Below is a small trained network, with its code and all its weights. Each question gives an input and a target symbol and asks what happens when units are switched off, that is, made to give their printed mean instead of their output.

import numpy as np


def w(rows, s, z=0):
    codes = np.array(rows[::2]) - 128.0
    scale = np.full(codes.shape[1], s)
    scale[-1] = z or s
    return codes * scale


def f(y):
    return y / 2 * (1 + np.tanh(0.7978845608 * (y + 0.044715 * y**3)))


def softmax(a):
    e = np.exp(a - a.max(-1, keepdims=True))
    return e / e.sum(-1, keepdims=True)


def log_softmax(a):
    a = a - a.max(-1, keepdims=True)
    return a - np.log(np.exp(a).sum(-1, keepdims=True))


def net(x, mask):
    ids = ['αγζηπτ'.index(c) for c in x.split()]
    T = len(ids)
    res = E[ids] + P[:T]
    u = 0
    for l in range(2):
        q, k, v = (res @ M[l].T for M in (Q, K, V))
        z = softmax(np.where(np.tri(T) > 0, q @ k.T / 3**0.5, -1e9)) @ v
        res = res + np.where(mask[u], z, O[l][:, -1]) @ O[l][:, :-1]
        u += 1
        y = f(res @ A[l][:, :-1].T + A[l][:, -1])
        res = res + np.where(mask[u : u + 8], y, B[l][:, -1]) @ B[l][:, :-1]
        u += 8
    return log_softmax(res[-1] @ U[:, :-1].T + U[:, -1])


Q, K, V, O, A, B = {}, {}, {}, {}, {}, {}
E = w([
[74,248,159],'α',
[142,26,79],'γ',
[66,93,184],'ζ',
[87,162,19],'η',
[106,63,166],'π',
[149,107,122],'τ',
],0.011)
P = w([
[220,143,116],'0',
[35,145,122],'1',
[19,149,128],'2',
[2,134,128],'3',
[20,145,174],'4',
[27,120,145],'5',
[39,124,148],'6',
[60,121,169],'7',
],0.0057)
Q[0] = w([
[255,152,120],'0.h0',
[107,203,139],'0.h0',
[70,142,48],'0.h0',
],0.0076)
K[0] = w([
[3,132,94],'0.h0',
[161,85,111],'0.h0',
[186,20,181],'0.h0',
],0.0069)
V[0] = w([
[2,203,154],'0.h0',
[157,117,158],'0.h0',
[212,33,122],'0.h0',
],0.0072)
O[0] = w([
[3,102,184,247],'0.h0',
[196,130,137,94],'0.h0',
[249,197,201,143],'0.h0',
],0.0065,0.0012)
A[0] = w([
[14,36,87,239],'0.n0',
[89,231,218,35],'0.n1',
[79,11,149,51],'0.n2',
[131,130,22,234],'0.n3',
[254,8,56,252],'0.n4',
[171,162,32,27],'0.n5',
[129,240,104,11],'0.n6',
[137,179,17,106],'0.n7',
],0.0074,0.0046)
B[0] = w([
[101,142,246,250],'0.n0',
[137,65,2,131],'0.n1',
[85,223,93,157],'0.n2',
[55,97,119,154],'0.n3',
[114,215,226,153],'0.n4',
[169,178,49,121],'0.n5',
[111,164,9,121],'0.n6',
[128,100,60,130],'0.n7',
],0.0068,0.011)
Q[1] = w([
[157,170,219],'1.h0',
[154,120,215],'1.h0',
[70,147,254],'1.h0',
],0.0085)
K[1] = w([
[218,165,207],'1.h0',
[207,138,231],'1.h0',
[255,110,137],'1.h0',
],0.0076)
V[1] = w([
[250,206,118],'1.h0',
[115,209,126],'1.h0',
[159,75,98],'1.h0',
],0.011)
O[1] = w([
[141,1,114,194],'1.h0',
[99,102,21,206],'1.h0',
[233,93,185,3],'1.h0',
],0.0083,0.0055)
A[1] = w([
[177,2,62,1],'1.n0',
[129,219,126,50],'1.n1',
[170,152,99,27],'1.n2',
[211,121,165,133],'1.n3',
[143,120,112,146],'1.n4',
[177,121,157,38],'1.n5',
[13,61,191,234],'1.n6',
[162,167,30,97],'1.n7',
],0.0085,0.0048)
B[1] = w([
[1,191,169,149],'1.n0',
[98,42,93,148],'1.n1',
[90,151,137,124],'1.n2',
[96,57,29,127],'1.n3',
[134,166,79,126],'1.n4',
[74,82,20,123],'1.n5',
[201,135,90,255],'1.n6',
[113,209,75,131],'1.n7',
],0.0091,0.023)
U = w([
[65,205,63,64],'α',
[2,75,82,15],'γ',
[188,222,206,190],'ζ',
[83,179,212,84],'η',
[246,84,91,253],'π',
[85,68,99,58],'τ',
],0.006,0.0051)

Each question gives the input, a string of symbols that net reads in full, and the target symbol t.
The units are the heads (3 rows each of Q, K, V and O) and the neurons (one row each of A and B). Each row of codes is followed by its name. A weight is (code - 128) times the scale printed after its matrix; where a second scale follows, it is the last column's (O, A, B and U).
mask holds one flag per unit, layer by layer, with each layer's heads first. A switched-off unit (its flag False) gives its mean, the last column of its rows in O or B, instead of its output. The means were averaged over made-up inputs and are rounded, as every weight is.
A unit's drop is (log p(t) with every unit on - log p(t) with that unit switched off) / (log p(t) with every unit on - log p(t) with every unit switched off).
The circuit of an input: a set's keep is (log p(t) with only the set's units on - log p(t) with every unit switched off) / (log p(t) with every unit on - log p(t) with every unit switched off). Starting from the 12 units with the biggest drops (on a tie, the unit counted first), units are removed one at a time, each time the one whose removal leaves the highest keep (on an exact tie, the one counted first), for as long as the keep stays at least 0.8.
circuit, biggest first: the units of the circuit, biggest drop first
k most important neurons: the k neurons with the biggest drops, biggest first
k most important neurons of layer l: the k neurons of layer l with the biggest drops, biggest first
drop when u is switched off: that unit's drop, to one decimal
input γ ζ π π ζ π π, target γ: circuit, biggest first -> 0.h0; 1.h0; 0.n4
input ζ π π γ γ ζ π, target ζ: circuit, biggest first -> 1.h0
input π π π π, target π: circuit, biggest first -> 0.h0; 1.h0; 1.n0; 0.n0
input γ γ ζ, target γ: circuit, biggest first -> 1.h0; 0.h0; 1.n0; 0.n4
input α η π η γ α ζ π, target α: circuit, biggest first -> 1.h0; 0.h0
input γ η γ π, target γ: circuit, biggest first -> 1.h0; 0.h0; 1.n0; 0.n4
input ζ π α α α ζ, target ζ: circuit, biggest first -> 0.n0; 1.h0; 1.n0
input π γ π, target π: circuit, biggest first -> 0.h0; 1.h0; 1.n0
input γ ζ π π ζ τ τ γ, target γ: 3 most important neurons -> 1.n0; 0.n4; 0.n5
input γ π π τ ζ, target γ: 3 most important neurons -> 1.n0; 0.n4; 0.n5
input α γ π ζ ζ γ γ, target α: 2 most important neurons of layer 0 -> 0.n2; 0.n3
input α η ζ γ, target α: 2 most important neurons -> 0.n2; 1.n6
input π η ζ η π ζ ζ ζ, target π: 2 most important neurons of layer 1 -> 1.n6; 1.n0
input α α γ ζ ζ ζ, target α: 2 most important neurons of layer 1 -> 1.n6; 1.n1
input α ζ ζ π π ζ ζ, target α: most important neuron -> 0.n2
input γ ζ π π ζ γ τ, target γ: drop when 0.n4 is switched off -> 0.9
input α η π η π α π, target α: drop when 0.n2 is switched off -> 0.3
input ζ π π π π π, target ζ: drop when 0.n0 is switched off -> 0.2
